Here is a tiny trained network, its code and every weight. The questions are about switching its units off for an input and a target symbol, where a switched-off unit gives its printed mean instead of its output.

import numpy as np


def w(rows, s, z=0):
    codes = np.array(rows[::2]) - 128.0
    scale = np.full(codes.shape[1], s)
    scale[-1] = z or s
    return codes * scale


def norm(h):
    return h / np.sqrt((h * h).mean(-1, keepdims=True) + 1e-5)


def f(y):
    return np.maximum(y, 0)


def softmax(a):
    e = np.exp(a - a.max(-1, keepdims=True))
    return e / e.sum(-1, keepdims=True)


def log_softmax(a):
    a = a - a.max(-1, keepdims=True)
    return a - np.log(np.exp(a).sum(-1, keepdims=True))


def net(x, mask):
    ids = ['αβγδεζηλξπστφω'.index(c) for c in x.split()]
    T = len(ids)
    res = E[ids] + P[:T]
    u = 0
    for l in range(3):
        q, k, v = (norm(res) @ M[l].T for M in (Q, K, V))
        z = softmax(np.where(np.tri(T) > 0, q @ k.T / 2**0.5, -1e9)) @ v
        res = res + np.where(mask[u], z, O[l][:, -1]) @ O[l][:, :-1]
        u += 1
        y = f(norm(res) @ A[l][:, :-1].T + A[l][:, -1])
        res = res + np.where(mask[u : u + 4], y, B[l][:, -1]) @ B[l][:, :-1]
        u += 4
    return log_softmax(norm(res)[-1] @ U[:, :-1].T + U[:, -1])


Q, K, V, O, A, B = {}, {}, {}, {}, {}, {}
E = w([
[155,54,160,153,150,63,160],'α',
[156,192,97,125,185,70,166],'β',
[70,163,118,131,148,90,150],'γ',
[182,164,40,146,253,133,157],'δ',
[159,157,72,177,172,114,83],'ε',
[106,163,139,143,140,104,97],'ζ',
[96,136,33,103,195,152,185],'η',
[79,80,181,105,157,89,54],'λ',
[102,201,116,192,165,148,113],'ξ',
[151,42,187,145,60,111,83],'π',
[125,157,129,92,122,89,160],'σ',
[134,139,89,118,170,144,140],'τ',
[46,164,157,164,129,128,143],'φ',
[123,149,152,160,127,162,103],'ω',
],0.018)
P = w([
[142,119,57,89,35,136,16],'0',
[175,121,146,254,65,101,213],'1',
[66,178,171,179,169,18,58],'2',
[77,151,129,200,181,71,141],'3',
[88,181,104,229,177,81,170],'4',
[131,95,102,245,133,130,180],'5',
],0.0076)
Q[0] = w([
[12,86,71,245,103,54,164],'L0H1',
[161,105,170,65,124,155,135],'L0H1',
],0.012)
K[0] = w([
[114,150,2,16,57,193,28],'L0H1',
[164,123,159,166,218,117,171],'L0H1',
],0.0098)
V[0] = w([
[204,66,94,2,118,143,161],'L0H1',
[41,148,110,63,55,80,152],'L0H1',
],0.019)
O[0] = w([
[161,195,133,161,157,146,40,153],'L0H1',
[87,3,164,172,136,86,86,253],'L0H1',
],0.018,0.0063)
A[0] = w([
[76,137,112,70,156,120,87,91],'L0N1',
[141,142,136,95,143,92,172,66],'L0N2',
[154,158,254,141,110,89,165,252],'L0N3',
[139,106,59,155,145,90,76,180],'L0N4',
],0.019,0.0024)
B[0] = w([
[135,165,40,208,146,178,147,148],'L0N1',
[120,73,113,186,69,176,57,163],'L0N2',
[125,146,3,141,192,210,133,181],'L0N3',
[76,140,124,130,56,152,84,254],'L0N4',
],0.012,0.0091)
Q[1] = w([
[72,122,69,249,95,198,146],'L1H1',
[176,107,99,62,166,182,208],'L1H1',
],0.017)
K[1] = w([
[153,180,106,66,93,43,1],'L1H1',
[123,180,186,240,158,60,151],'L1H1',
],0.014)
V[1] = w([
[88,86,198,144,249,54,68],'L1H1',
[15,31,60,115,112,224,229],'L1H1',
],0.015)
O[1] = w([
[198,202,171,132,123,10,116,108],'L1H1',
[170,248,114,255,36,192,151,2],'L1H1',
],0.0098,0.0054)
A[1] = w([
[93,137,121,61,237,178,140,88],'L1N1',
[187,213,176,138,216,212,58,255],'L1N2',
[152,190,129,49,162,249,183,235],'L1N3',
[126,86,181,25,206,143,209,121],'L1N4',
],0.017,0.0011)
B[1] = w([
[127,46,114,119,103,72,218,253],'L1N1',
[7,186,75,75,117,133,158,227],'L1N2',
[153,86,87,207,172,127,127,220],'L1N3',
[145,200,63,146,125,45,129,184],'L1N4',
],0.019,0.016)
Q[2] = w([
[13,6,81,162,109,54,144],'L2H1',
[77,127,104,169,189,104,81],'L2H1',
],0.017)
K[2] = w([
[140,170,125,3,45,183,67],'L2H1',
[210,96,133,118,141,177,152],'L2H1',
],0.017)
V[2] = w([
[225,165,152,158,86,48,8],'L2H1',
[188,88,176,27,46,141,152],'L2H1',
],0.016)
O[2] = w([
[202,134,24,170,60,169,77,49],'L2H1',
[196,149,110,6,145,164,238,2],'L2H1',
],0.016,0.0088)
A[2] = w([
[142,160,81,176,43,152,128,229],'L2N1',
[160,123,142,138,90,155,252,193],'L2N2',
[66,107,62,99,136,185,195,250],'L2N3',
[175,163,127,111,148,39,111,111],'L2N4',
],0.025,0.0016)
B[2] = w([
[75,113,47,39,181,144,221,191],'L2N1',
[77,193,186,55,62,82,21,170],'L2N2',
[254,21,139,101,92,197,26,251],'L2N3',
[175,35,188,114,9,75,82,150],'L2N4',
],0.013,0.021)
U = w([
[203,95,129,76,131,26,113,39],'α',
[65,45,72,130,74,101,81,250],'β',
[110,68,108,198,92,75,136,173],'γ',
[117,88,103,171,251,81,207,52],'δ',
[180,80,185,187,190,184,107,145],'ε',
[104,167,83,132,86,67,202,4],'ζ',
[75,185,145,163,159,100,49,57],'η',
[188,182,37,196,112,97,129,74],'λ',
[120,148,179,81,69,175,117,76],'ξ',
[212,124,96,54,133,159,78,79],'π',
[213,139,131,189,117,71,23,82],'σ',
[95,132,174,51,195,103,98,117],'τ',
[129,124,226,146,83,49,157,92],'φ',
[125,139,128,192,128,202,158,98],'ω',
],0.011,0.0041)

Each question gives the input, a string of symbols that net reads in full, and the target symbol t.
The units are the heads (2 rows each of Q, K, V and O) and the neurons (one row each of A and B). Each row of codes is followed by its name. A weight is (code - 128) times the scale printed after its matrix; where a second scale follows, it is the last column's (O, A, B and U).
mask holds one flag per unit, layer by layer, with each layer's heads first. A switched-off unit (its flag False) gives its mean, the last column of its rows in O or B, instead of its output. The means were averaged over made-up inputs and are rounded, as every weight is.
A unit's drop is (log p(t) with every unit on - log p(t) with that unit switched off) / (log p(t) with every unit on - log p(t) with every unit switched off).
The circuit of an input: a set's keep is (log p(t) with only the set's units on - log p(t) with every unit switched off) / (log p(t) with every unit on - log p(t) with every unit switched off). Starting from the 12 units with the biggest drops (on a tie, the unit counted first), units are removed one at a time, each time the one whose removal leaves the highest keep (on an exact tie, the one counted first), for as long as the keep stays at least 0.8.
units of the circuit, in order: the units of the circuit, biggest drop first
most important unit: the unit with the biggest drop
k most important neurons: the k neurons with the biggest drops, biggest first
top k neurons in layer l: the k neurons of layer l with the biggest drops, biggest first
input π λ φ η, target π: units of the circuit, in order => (L2H1; L1N3; L1N2)
input σ π ξ, target σ: most important unit => L0H1
input ω δ ζ α λ φ, target ω: units of the circuit, in order => (L1H1; L0H1)
input γ φ σ π, target γ: units of the circuit, in order => (L1H1; L2N3)
input δ ω δ δ, target δ: units of the circuit, in order => (L0H1; L2H1; L1H1; L1N1)
input δ φ φ δ, target δ: units of the circuit, in order => (L0H1; L2H1; L1N2)
input ω φ γ, target ω: units of the circuit, in order => (L1H1; L0H1)
input α λ τ γ ζ δ, target α: units of the circuit, in order => (L0H1; L1H1; L1N4; L1N2)
input γ π π α ξ, target γ: units of the circuit, in order => (L0H1; L1H1)
input γ τ α ε σ φ, target γ: units of the circuit, in order => (L1H1; L1N2)
input λ τ ε φ ω δ, target λ: units of the circuit, in order => (L1H1; L2H1; L1N2)
input γ ζ ζ, target γ: units of the circuit, in order => (L0H1; L1H1)
input δ ξ γ δ δ ε, target δ: 2 most important neurons => (L1N3; L1N1)
input ξ τ π ω, target ξ: 2 most important neurons => (L2N2; L1N4)
input γ τ β λ, target γ: most important neuron => (L2N3)
input σ δ λ δ, target σ: top 2 neurons in layer 1 => (L1N1; L1N2)
input γ δ β λ σ, target γ: 3 most important neurons => (L2N3; L1N1; L1N2)
input δ δ α γ, target δ: 2 most important neurons => (L1N3; L1N1)
input γ τ ε π φ β, target γ: 2 most important neurons => (L2N3; L1N1)
input π δ λ τ α, target π: top 2 neurons in layer 0 => (L0N4; L0N3)
input δ τ β φ, target δ: top neuron in layer 0 => (L0N4)
input τ ξ λ δ λ, target τ: 2 most important neurons => (L1N3; L1N4)
input ζ ζ σ γ, target ζ: top 2 neurons in layer 2 => (L2N3; L2N1)
input η ζ β φ δ φ, target η: 2 most important neurons => (L1N1; L2N3)
input γ ω α ξ λ ω, target γ: top 2 neurons in layer 2 => (L2N3; L2N2)
input ε δ δ, target ε: top 2 neurons in layer 2 => (L2N3; L2N1)
input δ π π α, target δ: most important neuron => (L1N3)
